Below are the code and all the weights of a small trained network. Each question names an input and a class and asks about switching units off, where a switched-off unit gives its printed mean instead of its output.

import numpy as np


def w(rows, s, z=0):
    codes = np.array(rows[::2]) - 128.0
    scale = np.full(codes.shape[1], s)
    scale[-1] = z or s
    return codes * scale


def f(y):
    return np.maximum(y, 0)


def log_softmax(a):
    a = a - a.max(-1, keepdims=True)
    return a - np.log(np.exp(a).sum(-1, keepdims=True))


def net(x, mask):
    res = np.array(x, float).reshape(1, 7) / 4 @ E
    y = f(res @ A[0][:, :-1].T + A[0][:, -1])
    res = res + np.where(mask, y, B[0][:, -1]) @ B[0][:, :-1]
    return log_softmax(res[-1] @ U[:, :-1].T + U[:, -1])


A, B = {}, {}
E = w([
[196,120,1,23,93,108,195],'x0',
[128,129,129,127,129,130,130],'x1',
[145,137,133,136,127,127,135],'x2',
[150,146,125,142,143,127,140],'x3',
[94,108,135,109,112,134,110],'x4',
[59,77,85,206,85,153,190],'x5',
[74,95,225,100,140,94,252],'x6',
],0.008)
A[0] = w([
[53,116,88,230,98,150,164,176],'N0',
[120,94,242,108,175,75,246,57],'N1',
[161,141,189,47,183,155,97,254],'N2',
[69,92,227,212,203,106,59,40],'N3',
[114,74,107,146,51,210,182,204],'N4',
[81,180,204,198,176,194,90,40],'N5',
[190,79,60,13,64,88,200,41],'N6',
[178,175,65,217,92,212,2,72],'N7',
],0.0072,0.0064)
B[0] = w([
[113,179,129,155,127,171,62,225],'N0',
[75,148,95,21,120,28,99,227],'N1',
[70,184,154,255,100,207,146,254],'N2',
[200,51,98,126,151,152,144,219],'N3',
[118,151,198,195,176,146,77,221],'N4',
[199,35,62,96,129,170,123,194],'N5',
[203,94,149,96,128,161,142,215],'N6',
[43,112,40,88,122,42,106,224],'N7',
],0.0095,0.008)
U = w([
[237,2,86,102,112,171,133,1],'0',
[84,116,86,77,108,9,99,53],'1',
[123,137,114,156,126,156,135,233],'2',
[141,143,143,164,84,134,110,227],'3',
[112,161,112,129,147,181,130,168],'4',
[109,193,136,150,144,222,112,38],'5',
],0.011,0.0068)

Each question gives the input, the list of numbers given to net, and the class t.
The units are the neurons (one row each of A and B). Each row of codes is followed by its name. A weight is (code - 128) times the scale printed after its matrix; where a second scale follows, it is the last column's (A, B and U).
mask holds one flag per neuron, in row order. A switched-off neuron (its flag False) gives its mean, the last column of its row in B, instead of its output. The means were averaged over made-up inputs and are rounded, as every weight is.
A unit's drop is (log p(t) with every unit on - log p(t) with that unit switched off) / (log p(t) with every unit on - log p(t) with every unit switched off).
The circuit of an input: a set's keep is (log p(t) with only the set's units on - log p(t) with every unit switched off) / (log p(t) with every unit on - log p(t) with every unit switched off). Starting from all 8 units, units are removed one at a time, each time the one whose removal leaves the highest keep (on an exact tie, the one counted first), for as long as the keep stays at least 0.8.
circuit, biggest first: the units of the circuit, biggest drop first
unit that matters most: the unit with the biggest drop
top k neurons: the k neurons with the biggest drops, biggest first
drop when u is switched off: that unit's drop, to one decimal
input [-3,-1,2,4,7,-8,-8], class 1: unit that matters most -> N7
input [-7,-7,6,0,-1,1,3], class 0: circuit, biggest first -> (N3 N5)
input [-1,-3,4,7,3,8,1], class 5: circuit, biggest first -> (N0 N4)
input [-7,2,-3,-1,-2,3,-4], class 0: circuit, biggest first -> (N5 N3)
input [4,2,-7,-3,2,6,-2], class 5: top 2 neurons -> (N4 N0)
input [5,-6,2,5,-1,-1,-7], class 1: top 2 neurons -> (N7 N3)
input [5,3,-3,-2,6,7,5], class 5: circuit, biggest first -> (N4 N0)
input [-7,4,-2,5,-2,-3,-4], class 0: circuit, biggest first -> (N5 N3)
input [-7,-7,-7,0,0,4,6], class 0: top 3 neurons -> (N3 N5 N2)
input [-5,1,0,5,-6,6,6], class 1: top 3 neurons -> (N1 N2 N6)
input [2,-1,5,-6,-2,-6,8], class 1: top 3 neurons -> (N1 N4 N0)
input [-8,6,-8,3,-1,-4,8], class 0: top 2 neurons -> (N3 N5)
input [-2,-3,0,-4,0,3,-6], class 1: top 2 neurons -> (N7 N2)
input [1,-2,-6,-4,3,-8,4], class 5: circuit, biggest first -> (N2)
input [4,1,3,0,-1,-6,3], class 5: top 2 neurons -> (N2 N7)
input [-5,6,1,4,1,1,7], class 1: top 2 neurons -> (N1 N6)
input [7,4,0,-5,-1,8,5], class 5: top 3 neurons -> (N4 N0 N3)
input [-3,-6,-1,0,-6,5,-6], class 1: top 2 neurons -> (N7 N2)
input [-8,7,2,-4,1,-3,-3], class 0: top 2 neurons -> (N5 N3)
input [3,-3,0,2,0,-8,-2], class 5: circuit, biggest first -> (N2)
input [-8,-6,1,-8,7,7,4], class 0: top 2 neurons -> (N3 N5)
input [-8,3,-7,-7,7,7,-4], class 0: top 3 neurons -> (N3 N5 N2)
input [1,4,7,-3,-3,2,7], class 1: drop when N1 is switched off -> 1.3
input [-8,4,4,8,-4,7,0], class 0: drop when N3 is switched off -> 0.4
input [4,6,6,6,-3,8,-1], class 5: drop when N0 is switched off -> 0.3
input [4,-3,4,-1,-5,-1,6], class 1: drop when N1 is switched off -> 2.3
input [5,2,-8,5,3,-7,3], class 5: top neuron -> (N2)
